Below is a small trained network, with its code and all its weights. Each question gives an input and a target symbol and asks what happens when units are switched off, that is, made to give their printed mean instead of their output.

import numpy as np


def w(rows, s, z=0):
    codes = np.array(rows[::2]) - 128.0
    scale = np.full(codes.shape[1], s)
    scale[-1] = z or s
    return codes * scale


def norm(h):
    return h / np.sqrt((h * h).mean(-1, keepdims=True) + 1e-5)


def softmax(a):
    e = np.exp(a - a.max(-1, keepdims=True))
    return e / e.sum(-1, keepdims=True)


def log_softmax(a):
    a = a - a.max(-1, keepdims=True)
    return a - np.log(np.exp(a).sum(-1, keepdims=True))


def net(x, mask):
    ids = ['βγδεηθμπστφω'.index(c) for c in x.split()]
    T = len(ids)
    res = E[ids] + P[:T]
    u = 0
    for l in range(2):
        r = norm(res)
        for j in range(3):
            rows = slice(2 * j, 2 * j + 2)
            q, k, v = (r @ M[l][rows].T for M in (Q, K, V))
            z = softmax(np.where(np.tri(T) > 0, q @ k.T / 2**0.5, -1e9)) @ v
            o = O[l][rows]
            res = res + np.where(mask[u + j], z, o[:, -1]) @ o[:, :-1]
        u += 3
    return log_softmax(norm(res)[-1] @ U[:, :-1].T + U[:, -1])


Q, K, V, O = {}, {}, {}, {}
E = w([
[81,86,74,193,169],'β',
[20,219,150,28,146],'γ',
[138,131,80,198,52],'δ',
[160,65,140,74,117],'ε',
[190,131,234,89,126],'η',
[156,140,39,89,67],'θ',
[169,174,132,252,108],'μ',
[160,136,82,92,163],'π',
[75,135,184,119,171],'σ',
[181,140,203,135,42],'τ',
[163,61,160,102,79],'φ',
[117,73,43,248,89],'ω',
],0.017)
P = w([
[84,133,200,206,103],'0',
[103,189,52,2,89],'1',
[134,190,54,15,123],'2',
[174,171,81,51,159],'3',
[184,171,91,68,171],'4',
[176,186,87,56,175],'5',
[169,183,101,68,179],'6',
[184,173,119,105,196],'7',
[174,175,109,100,193],'8',
[177,170,121,114,202],'9',
],0.0078)
Q[0] = w([
[36,88,151,201,87],'0.h1',
[159,85,236,182,236],'0.h1',
[97,17,56,173,138],'0.h2',
[109,153,226,254,30],'0.h2',
[118,160,200,151,136],'0.h3',
[168,95,132,109,25],'0.h3',
],0.0071)
K[0] = w([
[163,96,108,125,151],'0.h1',
[74,72,200,139,55],'0.h1',
[95,64,90,124,135],'0.h2',
[254,138,139,130,158],'0.h2',
[107,102,166,65,128],'0.h3',
[213,80,120,128,54],'0.h3',
],0.0075)
V[0] = w([
[116,117,174,158,133],'0.h1',
[2,58,105,127,91],'0.h1',
[90,96,49,67,27],'0.h2',
[121,78,99,122,153],'0.h2',
[148,154,160,222,151],'0.h3',
[132,110,145,236,81],'0.h3',
],0.0081)
O[0] = w([
[111,36,95,32,153,42],'0.h1',
[79,120,97,34,31,9],'0.h1',
[253,132,95,176,116,196],'0.h2',
[80,15,170,226,180,102],'0.h2',
[61,36,125,85,118,65],'0.h3',
[68,151,107,146,137,3],'0.h3',
],0.0067,0.0041)
Q[1] = w([
[88,230,135,77,195],'1.h1',
[182,137,183,146,91],'1.h1',
[1,18,135,155,76],'1.h2',
[194,177,135,190,244],'1.h2',
[86,67,138,104,133],'1.h3',
[104,168,125,119,109],'1.h3',
],0.0091)
K[1] = w([
[3,58,216,112,148],'1.h1',
[74,76,145,95,159],'1.h1',
[171,141,81,146,178],'1.h2',
[42,51,185,166,110],'1.h2',
[101,72,138,109,96],'1.h3',
[173,137,104,104,112],'1.h3',
],0.011)
V[1] = w([
[248,137,162,175,93],'1.h1',
[168,157,79,90,135],'1.h1',
[89,97,44,172,132],'1.h2',
[102,1,123,128,109],'1.h2',
[221,139,38,10,51],'1.h3',
[169,95,116,195,126],'1.h3',
],0.0094)
O[1] = w([
[101,186,82,64,70,145],'1.h1',
[46,153,51,47,132,128],'1.h1',
[116,214,120,70,254,114],'1.h2',
[142,97,141,23,106,112],'1.h2',
[38,33,125,147,139,253],'1.h3',
[141,125,100,138,75,133],'1.h3',
],0.0088,0.0044)
U = w([
[184,86,236,95,134,144],'β',
[42,37,99,235,148,192],'γ',
[50,132,80,87,217,57],'δ',
[132,73,136,37,12,78],'ε',
[153,72,186,179,33,115],'η',
[41,192,65,165,41,4],'θ',
[254,76,76,136,223,126],'μ',
[224,245,144,211,99,175],'π',
[116,55,214,159,174,68],'σ',
[132,103,78,142,80,47],'τ',
[137,50,126,41,83,125],'φ',
[2,192,203,84,156,175],'ω',
],0.01,0.0031)

Each question gives the input, a string of symbols that net reads in full, and the target symbol t.
The units are the heads (2 rows each of Q, K, V and O). Each row of codes is followed by its name. A weight is (code - 128) times the scale printed after its matrix; where a second scale follows, it is the last column's (O and U).
mask holds one flag per head, layer by layer. A switched-off head (its flag False) gives its mean, the last column of its rows in O, instead of its output. The means were averaged over made-up inputs and are rounded, as every weight is.
A unit's drop is (log p(t) with every unit on - log p(t) with that unit switched off) / (log p(t) with every unit on - log p(t) with every unit switched off).
The circuit of an input: a set's keep is (log p(t) with only the set's units on - log p(t) with every unit switched off) / (log p(t) with every unit on - log p(t) with every unit switched off). Starting from all 6 units, units are removed one at a time, each time the one whose removal leaves the highest keep (on an exact tie, the one counted first), for as long as the keep stays at least 0.8.
units of the circuit, in order: the units of the circuit, biggest drop first
most important unit: the unit with the biggest drop
heads that matter: for each layer, one digit per head in row order, 1 if its drop is at least 0.15 and else 0, layers parted by /
input γ β π, target γ: units of the circuit, in order => (1.h3 0.h1 1.h2)
input β φ ε π θ π π δ τ, target β: units of the circuit, in order => (1.h2 0.h1 1.h3)
input γ μ π π ε π, target γ: units of the circuit, in order => (1.h3 1.h2)
input δ σ φ π π μ φ θ π, target δ: heads that matter => 001 / 011
input δ δ γ δ π δ π η π, target δ: units of the circuit, in order => (1.h3 1.h1)
input π δ π φ β δ δ, target θ: most important unit => 1.h1
input φ γ π, target φ: heads that matter => 100 / 011
input β π ε μ, target μ: heads that matter => 100 / 110
input δ π π π π μ γ π τ θ, target δ: units of the circuit, in order => (1.h2 0.h3 1.h3)
input π μ ε, target π: heads that matter => 110 / 001
input π γ θ, target π: heads that matter => 110 / 010
input δ β φ φ β φ, target ε: heads that matter => 100 / 100
input π δ φ, target π: units of the circuit, in order => (0.h2 1.h3)
input σ δ φ π γ σ π φ π γ, target σ: most important unit => 1.h1
input π π ε π θ σ, target π: units of the circuit, in order => (0.h1 1.h3 0.h2 1.h2)
input γ γ π γ φ ε, target γ: heads that matter => 000 / 011
input π γ β, target π: units of the circuit, in order => (1.h3 0.h2)
input δ π ε, target δ: units of the circuit, in order => (1.h2 0.h3 1.h1)
input π δ π π φ, target π: units of the circuit, in order => (0.h1 0.h2 1.h3)
input π β ε, target π: units of the circuit, in order => (1.h3 0.h2)
input γ γ π π π γ, target γ: heads that matter => 000 / 111
